Here is a tiny trained network, its code and every weight. The questions are about switching its units off for an input and a class, where a switched-off unit gives its printed mean instead of its output.

import numpy as np


def w(rows, s, z=0):
    codes = np.array(rows[::2]) - 128.0
    scale = np.full(codes.shape[1], s)
    scale[-1] = z or s
    return codes * scale


def f(y):
    return y / 2 * (1 + np.tanh(0.7978845608 * (y + 0.044715 * y**3)))


def log_softmax(a):
    a = a - a.max(-1, keepdims=True)
    return a - np.log(np.exp(a).sum(-1, keepdims=True))


def net(x, mask):
    res = np.array(x, float).reshape(1, 5) / 4 @ E
    y = f(res @ A[0][:, :-1].T + A[0][:, -1])
    res = res + np.where(mask, y, B[0][:, -1]) @ B[0][:, :-1]
    return log_softmax(res[-1] @ U[:, :-1].T + U[:, -1])


A, B = {}, {}
E = w([
[190,127,94,132,103,95,46,129],'x0',
[121,217,89,5,96,177,136,169],'x1',
[134,78,220,69,100,109,122,140],'x2',
[153,90,92,143,27,102,176,131],'x3',
[62,75,71,141,140,96,117,195],'x4',
],0.013)
A[0] = w([
[87,101,128,135,138,107,112,235,172],'neuron 1',
[191,122,99,106,107,76,8,134,23],'neuron 2',
[138,121,97,82,93,166,158,143,73],'neuron 3',
[174,145,148,121,135,164,164,57,103],'neuron 4',
[61,126,167,127,129,148,212,153,83],'neuron 5',
[125,191,80,195,122,140,151,125,229],'neuron 6',
[145,146,87,63,127,198,122,151,4],'neuron 7',
[89,147,133,122,79,166,98,180,6],'neuron 8',
[127,148,165,135,241,153,56,145,148],'neuron 9',
[133,113,108,175,14,89,178,118,148],'neuron 10',
[218,160,166,116,130,134,144,102,124],'neuron 11',
[140,73,195,48,120,70,127,148,137],'neuron 12',
[150,157,101,84,114,119,96,137,75],'neuron 13',
[71,148,150,126,132,133,189,103,84],'neuron 14',
[131,71,125,177,136,89,115,62,58],'neuron 15',
],0.013,0.003)
B[0] = w([
[174,150,76,119,176,128,163,197,207],'neuron 1',
[153,169,131,213,86,249,188,95,224],'neuron 2',
[127,129,197,132,126,95,115,139,183],'neuron 3',
[178,47,77,158,149,82,151,169,202],'neuron 4',
[131,155,114,206,112,174,170,90,214],'neuron 5',
[99,120,102,129,78,67,76,74,214],'neuron 6',
[121,127,174,178,160,89,90,153,216],'neuron 7',
[115,106,146,172,157,107,134,188,162],'neuron 8',
[139,192,140,55,125,83,180,90,247],'neuron 9',
[136,201,165,39,140,107,162,116,249],'neuron 10',
[125,100,80,152,135,92,160,183,206],'neuron 11',
[83,123,61,132,48,86,57,101,222],'neuron 12',
[95,135,161,147,150,143,112,145,179],'neuron 13',
[103,147,115,206,102,177,152,114,190],'neuron 14',
[115,145,177,170,205,105,96,150,237],'neuron 15',
],0.011,0.013)
U = w([
[154,177,138,208,76,254,196,78,166],'0',
[122,146,254,187,149,119,108,147,4],'1',
[232,112,2,138,137,120,198,200,94],'2',
[160,210,173,56,90,133,197,79,192],'3',
[92,160,48,146,60,117,62,56,251],'4',
[148,119,70,82,132,146,131,70,115],'5',
],0.011,0.0039)

Each question gives the input, the list of numbers given to net, and the class t.
The units are the neurons (one row each of A and B). Each row of codes is followed by its name. A weight is (code - 128) times the scale printed after its matrix; where a second scale follows, it is the last column's (A, B and U).
mask holds one flag per neuron, in row order. A switched-off neuron (its flag False) gives its mean, the last column of its row in B, instead of its output. The means were averaged over made-up inputs and are rounded, as every weight is.
A unit's drop is (log p(t) with every unit on - log p(t) with that unit switched off) / (log p(t) with every unit on - log p(t) with every unit switched off).
The circuit of an input: a set's keep is (log p(t) with only the set's units on - log p(t) with every unit switched off) / (log p(t) with every unit on - log p(t) with every unit switched off). Starting from the 12 units with the biggest drops (on a tie, the unit counted first), units are removed one at a time, each time the one whose removal leaves the highest keep (on an exact tie, the one counted first), for as long as the keep stays at least 0.8.
circuit, biggest first: the units of the circuit, biggest drop first
top k neurons: the k neurons with the biggest drops, biggest first
drop of u: that unit's drop, to one decimal
input [-6,-7,-2,7,-5], class 1: circuit, biggest first	[neuron 15]
input [7,-6,-8,-6,-8], class 2: top 4 neurons	[neuron 4; neuron 11; neuron 12; neuron 5]
input [5,-8,-3,8,2], class 1: top 2 neurons	[neuron 15; neuron 9]
input [3,4,-4,2,-6], class 2: top 4 neurons	[neuron 4; neuron 11; neuron 12; neuron 15]
input [-6,6,7,-6,0], class 4: top 4 neurons	[neuron 12; neuron 2; neuron 10; neuron 15]
input [-4,6,-5,4,-2], class 1: circuit, biggest first	[neuron 7; neuron 3]
input [1,3,-6,8,2], class 3: top 2 neurons	[neuron 10; neuron 12]
input [-4,-4,7,-8,-8], class 2: circuit, biggest first	[neuron 4; neuron 11]
input [3,-1,-4,4,-3], class 3: top 4 neurons	[neuron 10; neuron 12; neuron 14; neuron 5]
input [2,-1,5,-5,-6], class 2: top 3 neurons	[neuron 11; neuron 4; neuron 10]
input [5,4,-7,4,0], class 4: top 3 neurons	[neuron 6; neuron 5; neuron 9]
input [-1,6,4,-6,5], class 1: top 4 neurons	[neuron 7; neuron 8; neuron 10; neuron 4]
input [4,-4,-5,4,-7], class 2: top 2 neurons	[neuron 4; neuron 11]
input [-2,-3,-7,5,-5], class 4: circuit, biggest first	[neuron 6]
input [5,2,-5,-5,0], class 0: top 2 neurons	[neuron 2; neuron 10]
input [2,-1,-8,6,4], class 4: top 2 neurons	[neuron 6; neuron 9]
input [-1,-6,-5,4,-7], class 2: top 3 neurons	[neuron 4; neuron 11; neuron 7]
input [-4,3,2,-2,2], class 0: top 2 neurons	[neuron 5; neuron 10]
input [-6,-6,7,6,-2], class 4: drop of neuron 6	-0.1
input [0,-5,5,-8,0], class 3: drop of neuron 12	0.0
input [-1,-2,2,-8,1], class 3: drop of neuron 9	0.1
input [6,5,5,-7,7], class 2: circuit, biggest first	[neuron 1]
input [-7,8,-2,-4,-2], class 1: drop of neuron 3	0.3
